Here is a tiny trained network, its code and every weight. The questions are about switching its units off for an input and a target symbol, where a switched-off unit gives its printed mean instead of its output.

import numpy as np


def w(rows, s, z=0):
    codes = np.array(rows[::2]) - 128.0
    scale = np.full(codes.shape[1], s)
    scale[-1] = z or s
    return codes * scale


def f(y):
    return y / 2 * (1 + np.tanh(0.7978845608 * (y + 0.044715 * y**3)))


def softmax(a):
    e = np.exp(a - a.max(-1, keepdims=True))
    return e / e.sum(-1, keepdims=True)


def log_softmax(a):
    a = a - a.max(-1, keepdims=True)
    return a - np.log(np.exp(a).sum(-1, keepdims=True))


def net(x, mask):
    ids = ['βγδεηθλπσω'.index(c) for c in x.split()]
    T = len(ids)
    res = E[ids] + P[:T]
    u = 0
    for l in range(2):
        r = res
        for j in range(2):
            rows = slice(2 * j, 2 * j + 2)
            q, k, v = (r @ M[l][rows].T for M in (Q, K, V))
            z = softmax(np.where(np.tri(T) > 0, q @ k.T / 2**0.5, -1e9)) @ v
            o = O[l][rows]
            res = res + np.where(mask[u + j], z, o[:, -1]) @ o[:, :-1]
        u += 2
        y = f(res @ A[l][:, :-1].T + A[l][:, -1])
        res = res + np.where(mask[u : u + 12], y, B[l][:, -1]) @ B[l][:, :-1]
        u += 12
    return log_softmax(res[-1] @ U[:, :-1].T + U[:, -1])


Q, K, V, O, A, B = {}, {}, {}, {}, {}, {}
E = w([
[120,103,185,128,153,222,36,136],'β',
[204,94,144,97,77,195,140,129],'γ',
[109,254,127,120,111,121,210,204],'δ',
[105,94,106,95,80,155,176,159],'ε',
[105,42,153,84,117,125,74,180],'η',
[78,123,107,144,75,88,96,76],'θ',
[145,152,236,72,109,255,76,143],'λ',
[140,122,22,102,200,120,95,115],'π',
[131,124,43,28,114,42,106,136],'σ',
[192,199,134,114,93,192,124,187],'ω',
],0.021)
P = w([
[209,2,99,231,134,166,95,209],'0',
[185,37,33,161,129,201,160,169],'1',
[163,68,57,140,127,183,165,162],'2',
[149,89,74,122,133,176,165,150],'3',
[133,115,94,109,137,167,164,138],'4',
[119,135,109,100,140,160,161,128],'5',
[108,148,123,91,143,149,159,119],'6',
[99,161,139,84,146,146,163,112],'7',
[89,167,149,75,149,131,161,109],'8',
[79,185,162,68,150,126,164,104],'9',
[70,199,175,63,150,119,164,98],'10',
[63,197,175,57,155,118,162,89],'11',
],0.0077)
Q[0] = w([
[140,89,93,58,81,198,145,91],'L0H0',
[1,113,106,100,188,146,117,128],'L0H0',
[203,148,134,119,155,146,98,103],'L0H1',
[36,87,66,101,101,176,87,166],'L0H1',
],0.0091)
K[0] = w([
[117,80,133,91,108,127,124,50],'L0H0',
[44,114,158,127,160,111,199,94],'L0H0',
[213,149,172,90,107,177,99,59],'L0H1',
[1,56,116,114,147,88,126,124],'L0H1',
],0.0083)
V[0] = w([
[253,130,114,89,122,201,134,220],'L0H0',
[54,166,107,166,37,138,213,138],'L0H0',
[191,68,154,72,52,147,93,110],'L0H1',
[95,102,119,168,142,56,193,69],'L0H1',
],0.0074)
O[0] = w([
[7,79,140,202,138,118,109,229,235],'L0H0',
[142,86,198,58,177,94,98,71,102],'L0H0',
[149,128,161,76,99,50,220,47,232],'L0H1',
[195,90,133,158,2,116,74,177,2],'L0H1',
],0.008,0.0059)
A[0] = w([
[93,138,91,124,128,51,61,76,175],'L0N0',
[151,164,152,137,112,139,170,191,120],'L0N1',
[161,67,216,151,118,189,46,157,202],'L0N2',
[139,141,36,157,109,88,100,130,194],'L0N3',
[103,85,187,134,10,82,171,103,122],'L0N4',
[85,96,144,55,139,118,147,163,253],'L0N5',
[67,172,121,154,61,46,143,104,69],'L0N6',
[110,141,173,158,124,181,103,138,193],'L0N7',
[126,127,197,92,87,176,113,151,243],'L0N8',
[101,115,114,84,94,189,124,132,51],'L0N9',
[109,176,54,93,90,95,143,126,79],'L0N10',
[169,168,141,125,87,171,167,109,223],'L0N11',
],0.012,0.0054)
B[0] = w([
[108,149,202,175,119,149,177,120,189],'L0N0',
[110,76,137,117,95,145,141,122,152],'L0N1',
[156,126,55,169,2,149,157,125,166],'L0N2',
[68,99,139,175,192,130,115,90,179],'L0N3',
[84,233,130,116,112,128,119,93,176],'L0N4',
[125,188,97,140,105,134,141,171,251],'L0N5',
[142,135,124,169,67,195,74,119,156],'L0N6',
[121,136,42,109,95,82,109,88,172],'L0N7',
[126,154,102,117,150,118,107,140,194],'L0N8',
[157,166,121,196,86,62,134,194,147],'L0N9',
[200,113,169,205,150,96,100,111,170],'L0N10',
[118,77,170,165,90,129,116,173,154],'L0N11',
],0.011,0.015)
Q[1] = w([
[218,86,15,66,205,89,230,157],'L1H0',
[128,67,119,87,10,40,172,167],'L1H0',
[2,72,234,121,154,133,71,95],'L1H1',
[246,138,66,74,229,97,148,179],'L1H1',
],0.0059)
K[1] = w([
[4,107,100,188,144,102,197,137],'L1H0',
[141,99,83,202,25,156,148,158],'L1H0',
[242,142,97,117,100,2,41,140],'L1H1',
[10,180,39,245,109,66,175,118],'L1H1',
],0.006)
V[1] = w([
[120,5,87,150,130,159,107,87],'L1H0',
[69,115,78,184,134,242,93,105],'L1H0',
[114,187,116,80,124,198,1,178],'L1H1',
[129,122,207,184,136,65,192,216],'L1H1',
],0.0061)
O[1] = w([
[95,211,146,158,93,144,129,111,101],'L1H0',
[120,103,255,116,101,100,135,117,246],'L1H0',
[92,108,96,125,96,153,174,93,135],'L1H1',
[192,135,73,104,109,127,115,77,145],'L1H1',
],0.012,0.014)
A[1] = w([
[141,136,140,130,174,183,110,139,172],'L1N0',
[93,158,141,74,180,120,126,136,111],'L1N1',
[98,159,73,202,140,165,109,109,67],'L1N2',
[142,118,155,117,189,156,177,160,96],'L1N3',
[90,148,83,126,121,178,130,173,196],'L1N4',
[109,6,82,128,189,143,89,101,121],'L1N5',
[112,100,140,137,144,172,174,95,39],'L1N6',
[80,149,173,115,123,117,175,123,186],'L1N7',
[120,84,122,94,185,140,138,147,16],'L1N8',
[116,180,167,138,134,133,160,147,115],'L1N9',
[151,176,104,108,116,176,94,70,1],'L1N10',
[145,87,141,169,87,132,149,168,50],'L1N11',
],0.014,0.0067)
B[1] = w([
[109,98,158,163,79,158,82,147,138],'L1N0',
[48,189,190,79,148,94,167,64,146],'L1N1',
[115,117,100,125,177,171,189,146,164],'L1N2',
[159,92,94,191,79,134,95,165,147],'L1N3',
[154,114,154,102,138,125,88,123,190],'L1N4',
[88,177,192,253,116,202,70,179,133],'L1N5',
[147,103,114,82,107,154,140,89,156],'L1N6',
[159,145,133,119,133,126,135,150,255],'L1N7',
[143,112,86,153,99,135,141,147,128],'L1N8',
[170,110,84,129,109,128,142,120,212],'L1N9',
[122,138,129,148,161,91,147,146,142],'L1N10',
[110,128,84,150,104,86,150,88,157],'L1N11',
],0.015,0.022)
U = w([
[240,2,51,137,77,176,132,202,145],'β',
[152,148,191,71,193,143,124,184,253],'γ',
[39,192,188,83,181,94,144,87,169],'δ',
[19,183,159,96,187,64,157,52,98],'ε',
[160,122,87,108,185,152,148,87,67],'η',
[138,60,206,131,100,105,79,51,109],'θ',
[114,122,115,108,167,143,152,86,107],'λ',
[106,183,153,216,138,210,66,212,130],'π',
[123,133,141,184,215,23,129,120,119],'σ',
[124,130,144,132,150,133,125,111,59],'ω',
],0.0077,0.0055)

Each question gives the input, a string of symbols that net reads in full, and the target symbol t.
The units are the heads (2 rows each of Q, K, V and O) and the neurons (one row each of A and B). Each row of codes is followed by its name. A weight is (code - 128) times the scale printed after its matrix; where a second scale follows, it is the last column's (O, A, B and U).
mask holds one flag per unit, layer by layer, with each layer's heads first. A switched-off unit (its flag False) gives its mean, the last column of its rows in O or B, instead of its output. The means were averaged over made-up inputs and are rounded, as every weight is.
A unit's drop is (log p(t) with every unit on - log p(t) with that unit switched off) / (log p(t) with every unit on - log p(t) with every unit switched off).
The circuit of an input: a set's keep is (log p(t) with only the set's units on - log p(t) with every unit switched off) / (log p(t) with every unit on - log p(t) with every unit switched off). Starting from the 12 units with the biggest drops (on a tie, the unit counted first), units are removed one at a time, each time the one whose removal leaves the highest keep (on an exact tie, the one counted first), for as long as the keep stays at least 0.8.
circuit, biggest first: the units of the circuit, biggest drop first
most important unit: the unit with the biggest drop
top k neurons: the k neurons with the biggest drops, biggest first
top k neurons in layer l: the k neurons of layer l with the biggest drops, biggest first
heads that matter: for each layer, one digit per head in row order, 1 if its drop is at least 0.15 and else 0, layers parted by /
input δ λ σ λ σ π σ λ π γ λ ω, target β: circuit, biggest first -> L1H0
input σ δ λ ε γ λ γ ω ε γ ε, target δ: top 2 neurons in layer 0 -> L0N2, L0N4
input π ω π ω η ω, target δ: circuit, biggest first -> L0H1, L1N1, L0N2
input π ω ω π λ π η ω, target δ: circuit, biggest first -> L0H1, L1N1
input ω π π ε π π σ π θ π, target θ: heads that matter -> 10 / 10
input π θ β λ λ β π π θ π ε, target β: heads that matter -> 01 / 00
input γ ε σ η θ π π θ η λ η, target δ: top 2 neurons -> L1N1, L0N6
input γ π λ π γ λ η π η ω η, target δ: circuit, biggest first -> L1N1, L0N10
input λ θ σ ω ω, target γ: top 2 neurons -> L1N1, L0N2
input θ β β σ β λ π σ θ, target β: heads that matter -> 10 / 01
input β θ θ θ ω λ λ β, target θ: top 2 neurons in layer 0 -> L0N2, L0N0
input δ β β δ δ γ λ π σ η, target β: top 3 neurons in layer 0 -> L0N2, L0N5, L0N3
input η ω θ η λ γ θ σ λ β π, target π: top 3 neurons in layer 1 -> L1N5, L1N3, L1N0
input δ θ γ π θ γ θ η π γ, target δ: top 3 neurons -> L1N1, L0N4, L0N2
input δ θ λ δ θ δ π σ ε γ θ η, target β: heads that matter -> 01 / 00
input ω η ε γ λ ε γ γ, target δ: top 2 neurons -> L1N1, L0N2
input η ε θ η ε ω ε, target δ: circuit, biggest first -> L0N4, L0N2
input δ π π β ω θ σ θ π, target β: top 4 neurons in layer 0 -> L0N0, L0N7, L0N10, L0N4
input η π σ β θ η δ δ β θ, target η: top 2 neurons -> L0N0, L0N4
input π θ γ η θ θ δ ω δ, target γ: top 2 neurons -> L0N4, L0N2
input ε η η δ ε θ λ ω, target β: most important unit -> L0N4
input ε π β δ π σ, target σ: circuit, biggest first -> L0N10, L0N3
input ε λ σ λ λ, target δ: circuit, biggest first -> L1N1, L0N8, L0N10
input λ π θ β π ω θ η θ, target η: heads that matter -> 10 / 11
input η ε ω θ, target θ: top neuron -> L0N6
input π θ π θ β ε θ, target β: circuit, biggest first -> L0N0, L1N9, L1N1
input λ θ θ γ θ γ, target γ: top 2 neurons -> L1N1, L0N2
input β δ θ β λ θ η π, target π: top 4 neurons in layer 1 -> L1N5, L1N3, L1N1, L1N0
input π θ π λ λ θ, target π: heads that matter -> 10 / 01
input δ π β σ γ θ θ η η, target γ: top 2 neurons in layer 0 -> L0N2, L0N10
